Below are the code and all the weights of a small trained network. Each question names an input and a target symbol and asks about switching units off, where a switched-off unit gives its printed mean instead of its output.

import numpy as np


def w(rows, s, z=0):
    codes = np.array(rows[::2]) - 128.0
    scale = np.full(codes.shape[1], s)
    scale[-1] = z or s
    return codes * scale


def norm(h):
    return h / np.sqrt((h * h).mean(-1, keepdims=True) + 1e-5)


def f(y):
    return np.maximum(y, 0)


def softmax(a):
    e = np.exp(a - a.max(-1, keepdims=True))
    return e / e.sum(-1, keepdims=True)


def log_softmax(a):
    a = a - a.max(-1, keepdims=True)
    return a - np.log(np.exp(a).sum(-1, keepdims=True))


def net(x, mask):
    ids = ['αβγδεζηθλμπστφψω'.index(c) for c in x.split()]
    T = len(ids)
    res = E[ids] + P[:T]
    r = norm(res)
    for j in range(2):
        rows = slice(2 * j, 2 * j + 2)
        q, k, v = (r @ M[0][rows].T for M in (Q, K, V))
        z = softmax(np.where(np.tri(T) > 0, q @ k.T / 2**0.5, -1e9)) @ v
        o = O[0][rows]
        res = res + np.where(mask[j], z, o[:, -1]) @ o[:, :-1]
    y = f(norm(res) @ A[0][:, :-1].T + A[0][:, -1])
    res = res + np.where(mask[2:10], y, B[0][:, -1]) @ B[0][:, :-1]
    return log_softmax(norm(res)[-1] @ U[:, :-1].T + U[:, -1])


Q, K, V, O, A, B = {}, {}, {}, {}, {}, {}
E = w([
[100,59,131,84,180],'α',
[114,178,142,115,71],'β',
[117,145,124,93,102],'γ',
[136,171,129,69,109],'δ',
[117,106,61,207,162],'ε',
[98,83,249,166,77],'ζ',
[186,103,90,159,147],'η',
[116,142,124,95,103],'θ',
[57,85,111,145,97],'λ',
[115,150,163,71,105],'μ',
[133,173,129,65,110],'π',
[103,99,100,201,222],'σ',
[105,134,71,167,107],'τ',
[106,121,145,70,67],'φ',
[126,183,161,102,137],'ψ',
[120,150,124,88,101],'ω',
],0.015)
P = w([
[79,227,1,23,165],'0',
[75,206,31,51,146],'1',
[82,199,56,61,135],'2',
[93,184,75,75,131],'3',
[102,180,89,82,128],'4',
[114,172,101,88,127],'5',
[126,163,115,98,122],'6',
[134,160,127,100,117],'7',
[138,150,137,108,117],'8',
[150,146,150,108,111],'9',
[167,142,158,114,110],'10',
[180,135,171,119,105],'11',
[187,127,187,122,104],'12',
[184,130,192,125,103],'13',
],0.0057)
Q[0] = w([
[138,87,127,252,149],'head 0',
[79,177,86,129,125],'head 0',
[117,182,144,82,40],'head 1',
[150,83,103,139,218],'head 1',
],0.015)
K[0] = w([
[123,172,3,90,137],'head 0',
[138,144,133,156,86],'head 0',
[165,98,205,169,122],'head 1',
[114,169,36,94,165],'head 1',
],0.013)
V[0] = w([
[124,173,194,62,187],'head 0',
[134,90,107,83,60],'head 0',
[93,26,191,71,161],'head 1',
[154,100,3,39,193],'head 1',
],0.0056)
O[0] = w([
[42,140,239,128,146,238],'head 0',
[136,140,194,54,2,249],'head 0',
[103,56,85,45,204,132],'head 1',
[224,38,249,161,120,6],'head 1',
],0.0061,0.0018)
A[0] = w([
[168,201,126,71,151,222],'neuron 0',
[156,100,132,242,204,66],'neuron 1',
[133,129,110,200,225,59],'neuron 2',
[46,50,142,174,122,232],'neuron 3',
[134,142,2,165,132,115],'neuron 4',
[185,123,60,176,90,46],'neuron 5',
[133,178,229,118,98,237],'neuron 6',
[78,62,91,146,35,253],'neuron 7',
],0.0081,0.0021)
B[0] = w([
[106,99,93,170,176,237],'neuron 0',
[75,107,85,128,40,186],'neuron 1',
[128,44,50,110,95,163],'neuron 2',
[178,174,52,79,162,199],'neuron 3',
[103,200,255,47,190,177],'neuron 4',
[157,124,226,162,98,153],'neuron 5',
[137,83,101,192,135,255],'neuron 6',
[189,172,111,96,176,227],'neuron 7',
],0.0068,0.0057)
U = w([
[154,54,159,85,199,204],'α',
[123,213,83,171,68,105],'β',
[137,121,135,129,142,46],'γ',
[149,137,143,137,159,135],'δ',
[151,129,118,132,142,54],'ε',
[127,121,121,117,156,139],'ζ',
[187,114,163,132,112,252],'η',
[135,117,136,132,138,42],'θ',
[246,148,38,76,154,90],'λ',
[53,86,203,108,117,154],'μ',
[144,139,145,132,169,102],'π',
[119,69,39,171,191,170],'σ',
[192,183,195,115,137,177],'τ',
[142,104,142,29,33,12],'φ',
[65,131,148,209,199,169],'ψ',
[132,119,129,132,131,78],'ω',
],0.011,0.0028)

Each question gives the input, a string of symbols that net reads in full, and the target symbol t.
The units are the heads (2 rows each of Q, K, V and O) and the neurons (one row each of A and B). Each row of codes is followed by its name. A weight is (code - 128) times the scale printed after its matrix; where a second scale follows, it is the last column's (O, A, B and U).
mask holds one flag per unit, heads first, then neurons. A switched-off unit (its flag False) gives its mean, the last column of its rows in O or B, instead of its output. The means were averaged over made-up inputs and are rounded, as every weight is.
A unit's drop is (log p(t) with every unit on - log p(t) with that unit switched off) / (log p(t) with every unit on - log p(t) with every unit switched off).
The circuit of an input: a set's keep is (log p(t) with only the set's units on - log p(t) with every unit switched off) / (log p(t) with every unit on - log p(t) with every unit switched off). Starting from all 10 units, units are removed one at a time, each time the one whose removal leaves the highest keep (on an exact tie, the one counted first), for as long as the keep stays at least 0.8.
units of the circuit, in order: the units of the circuit, biggest drop first
unit that matters most: the unit with the biggest drop
k most important neurons: the k neurons with the biggest drops, biggest first
heads that matter: for each layer, one digit per head in row order, 1 if its drop is at least 0.15 and else 0, layers parted by /
input α φ θ, target φ: units of the circuit, in order -> [head 0; head 1]
input δ α γ, target α: heads that matter -> 01
input δ β β ω α μ μ, target μ: units of the circuit, in order -> [head 0; neuron 6; neuron 3]
input β τ φ σ λ λ τ ω β ψ π, target ψ: units of the circuit, in order -> [head 0; neuron 0; neuron 6; neuron 3]
input π β ε δ, target β: heads that matter -> 01
input θ ψ α ψ φ ω, target φ: units of the circuit, in order -> [head 0; head 1]
input λ β β ε θ γ, target β: units of the circuit, in order -> [head 1; neuron 6]
input α η ψ λ γ τ σ ω δ, target σ: units of the circuit, in order -> [neuron 0; head 0; neuron 7]
input β ε β θ φ σ γ, target σ: units of the circuit, in order -> [neuron 6; neuron 4; neuron 0; head 1]
input γ δ λ γ δ φ λ β η θ τ θ α ω, target α: units of the circuit, in order -> [head 1]
input ω β η β β φ θ φ δ β τ τ ψ δ, target ψ: heads that matter -> 10
input γ η ε β θ θ, target β: units of the circuit, in order -> [head 1; neuron 6]
input σ ε γ λ β π ψ π η ψ λ λ β π, target β: 2 most important neurons -> [neuron 7; neuron 3]
input δ ψ β φ δ μ δ, target μ: heads that matter -> 11
input τ δ ψ ω β ω β σ π, target σ: units of the circuit, in order -> [neuron 0; head 0; neuron 4; neuron 7]
input β ε ω λ θ σ λ λ θ β β β τ, target τ: units of the circuit, in order -> [neuron 4; neuron 5]
input β λ ω β λ λ σ π τ θ φ β δ ω, target β: units of the circuit, in order -> [head 1; neuron 6; neuron 3]
input σ ω μ η π λ β θ δ μ τ π θ λ, target λ: heads that matter -> 00
input π ψ π λ θ, target λ: units of the circuit, in order -> [head 0; head 1; neuron 1]
input π α α φ λ σ β ω λ λ φ δ ψ θ, target ψ: units of the circuit, in order -> [head 0; neuron 6; neuron 2]
input ψ μ π φ φ ω θ π, target φ: heads that matter -> 11
input τ λ η β λ φ δ β β ψ σ τ ψ, target ψ: heads that matter -> 00
input α ψ φ ω β ψ ε β θ λ η γ φ π, target φ: 4 most important neurons -> [neuron 7; neuron 3; neuron 4; neuron 6]
input γ ψ β σ ε γ π, target σ: 4 most important neurons -> [neuron 0; neuron 6; neuron 4; neuron 7]
input β φ λ ψ λ θ π ε μ δ, target μ: 2 most important neurons -> [neuron 7; neuron 3]
input σ δ α ψ δ, target ψ: most important neuron -> [neuron 6]
input φ β τ δ μ γ, target μ: unit that matters most -> head 0
